Below is a small trained network, with its code and all its weights. Each question gives an input and a target symbol and asks what happens when units are switched off, that is, made to give their printed mean instead of their output.

import numpy as np


def w(rows, s, z=0):
    codes = np.array(rows[::2]) - 128.0
    scale = np.full(codes.shape[1], s)
    scale[-1] = z or s
    return codes * scale


def f(y):
    return np.maximum(y, 0)


def softmax(a):
    e = np.exp(a - a.max(-1, keepdims=True))
    return e / e.sum(-1, keepdims=True)


def log_softmax(a):
    a = a - a.max(-1, keepdims=True)
    return a - np.log(np.exp(a).sum(-1, keepdims=True))


def net(x, mask):
    ids = ['ΔΦαεζθπ'.index(c) for c in x.split()]
    T = len(ids)
    res = E[ids] + P[:T]
    r = res
    for j in range(3):
        rows = slice(3 * j, 3 * j + 3)
        q, k, v = (r @ M[0][rows].T for M in (Q, K, V))
        z = softmax(np.where(np.tri(T) > 0, q @ k.T / 3**0.5, -1e9)) @ v
        o = O[0][rows]
        res = res + np.where(mask[j], z, o[:, -1]) @ o[:, :-1]
    y = f(res @ A[0][:, :-1].T + A[0][:, -1])
    res = res + np.where(mask[3:27], y, B[0][:, -1]) @ B[0][:, :-1]
    return log_softmax(res[-1] @ U[:, :-1].T + U[:, -1])


Q, K, V, O, A, B = {}, {}, {}, {}, {}, {}
E = w([
[118,236,102],'Δ',
[233,70,169],'Φ',
[170,160,247],'α',
[59,31,94],'ε',
[21,113,110],'ζ',
[253,185,195],'θ',
[95,138,154],'π',
],0.015)
P = w([
[180,160,253],'0',
[124,74,195],'1',
[132,73,160],'2',
[131,77,164],'3',
[139,84,149],'4',
[132,96,129],'5',
],0.0045)
Q[0] = w([
[84,36,130],'H1',
[11,90,158],'H1',
[126,126,151],'H1',
[60,97,131],'H2',
[157,78,220],'H2',
[86,136,45],'H2',
[75,133,255],'H3',
[172,134,176],'H3',
[124,168,164],'H3',
],0.011)
K[0] = w([
[115,88,86],'H1',
[135,9,175],'H1',
[178,126,121],'H1',
[95,177,67],'H2',
[178,39,80],'H2',
[107,217,135],'H2',
[124,68,91],'H3',
[171,161,168],'H3',
[137,123,92],'H3',
],0.014)
V[0] = w([
[237,5,118],'H1',
[51,219,126],'H1',
[93,28,128],'H1',
[149,66,175],'H2',
[132,229,210],'H2',
[3,250,151],'H2',
[66,175,173],'H3',
[146,137,207],'H3',
[78,45,118],'H3',
],0.0075)
O[0] = w([
[193,197,104,165],'H1',
[34,2,139,91],'H1',
[127,132,47,68],'H1',
[113,97,83,202],'H2',
[220,36,186,226],'H2',
[95,132,247,72],'H2',
[105,161,151,154],'H3',
[160,158,139,253],'H3',
[183,101,145,64],'H3',
],0.0069,0.0037)
A[0] = w([
[194,108,217,157],'N1',
[206,149,36,131],'N2',
[67,170,121,186],'N3',
[108,91,146,89],'N4',
[27,190,147,170],'N5',
[164,110,114,99],'N6',
[143,138,214,133],'N7',
[170,127,172,145],'N8',
[130,204,77,113],'N9',
[144,153,134,148],'N10',
[153,146,49,142],'N11',
[101,108,184,194],'N12',
[146,90,94,135],'N13',
[74,154,146,162],'N14',
[113,47,114,114],'N15',
[94,80,67,253],'N16',
[145,154,91,75],'N17',
[92,192,79,120],'N18',
[152,12,149,153],'N19',
[148,140,129,162],'N20',
[58,83,74,239],'N21',
[121,67,168,157],'N22',
[53,116,111,100],'N23',
[82,71,171,100],'N24',
],0.011,0.0046)
B[0] = w([
[103,167,165,254],'N1',
[138,94,185,218],'N2',
[226,29,4,160],'N3',
[145,48,193,149],'N4',
[210,50,47,181],'N5',
[126,83,109,156],'N6',
[119,196,127,213],'N7',
[57,119,116,203],'N8',
[51,98,36,163],'N9',
[98,129,47,165],'N10',
[135,167,86,169],'N11',
[54,123,3,192],'N12',
[148,157,134,147],'N13',
[161,67,126,163],'N14',
[164,93,179,159],'N15',
[114,252,150,174],'N16',
[33,42,129,146],'N17',
[239,129,116,142],'N18',
[64,143,86,188],'N19',
[163,130,53,165],'N20',
[85,216,138,182],'N21',
[68,117,122,179],'N22',
[55,134,73,156],'N23',
[182,11,153,178],'N24',
],0.0053,0.011)
U = w([
[116,87,216,208],'Δ',
[230,95,255,198],'Φ',
[59,197,190,1],'α',
[172,86,171,36],'ε',
[108,78,111,96],'ζ',
[62,231,82,213],'θ',
[237,77,77,145],'π',
],0.0081,0.0033)

Each question gives the input, a string of symbols that net reads in full, and the target symbol t.
The units are the heads (3 rows each of Q, K, V and O) and the neurons (one row each of A and B). Each row of codes is followed by its name. A weight is (code - 128) times the scale printed after its matrix; where a second scale follows, it is the last column's (O, A, B and U).
mask holds one flag per unit, heads first, then neurons. A switched-off unit (its flag False) gives its mean, the last column of its rows in O or B, instead of its output. The means were averaged over made-up inputs and are rounded, as every weight is.
A unit's drop is (log p(t) with every unit on - log p(t) with that unit switched off) / (log p(t) with every unit on - log p(t) with every unit switched off).
The circuit of an input: a set's keep is (log p(t) with only the set's units on - log p(t) with every unit switched off) / (log p(t) with every unit on - log p(t) with every unit switched off). Starting from the 12 units with the biggest drops (on a tie, the unit counted first), units are removed one at a time, each time the one whose removal leaves the highest keep (on an exact tie, the one counted first), for as long as the keep stays at least 0.8.
units of the circuit, in order: the units of the circuit, biggest drop first
most important unit: the unit with the biggest drop
top k neurons: the k neurons with the biggest drops, biggest first
which heads matter: for each layer, one digit per head in row order, 1 if its drop is at least 0.15 and else 0, layers parted by /
drop when u is switched off: that unit's drop, to one decimal
input Δ θ ζ, target Δ: which heads matter : 010
input ζ θ α, target α: most important unit : N1
input Φ Φ π, target π: which heads matter : 110
input Φ θ ζ Φ θ α, target π: units of the circuit, in order : (H2; N21)
input ζ ε π θ, target θ: which heads matter : 010
input ε α θ, target θ: units of the circuit, in order : (H2; N24)
input α π θ ε, target θ: top 3 neurons : (N16; N21; N24)
input θ ζ ζ Φ α, target π: which heads matter : 010
input θ ζ ζ ζ, target ζ: top 3 neurons : (N24; N5; N3)
input ε π ε θ θ α, target θ: top 2 neurons : (N24; N2)
input ζ ζ Δ, target ζ: top 2 neurons : (N12; N5)
input Δ ζ ζ, target Δ: drop when H2 is switched off : 0.9
input θ π θ Φ π, target π: drop when H1 is switched off : 0.9
input Φ Φ α ζ θ ζ, target π: drop when N5 is switched off : 0.1
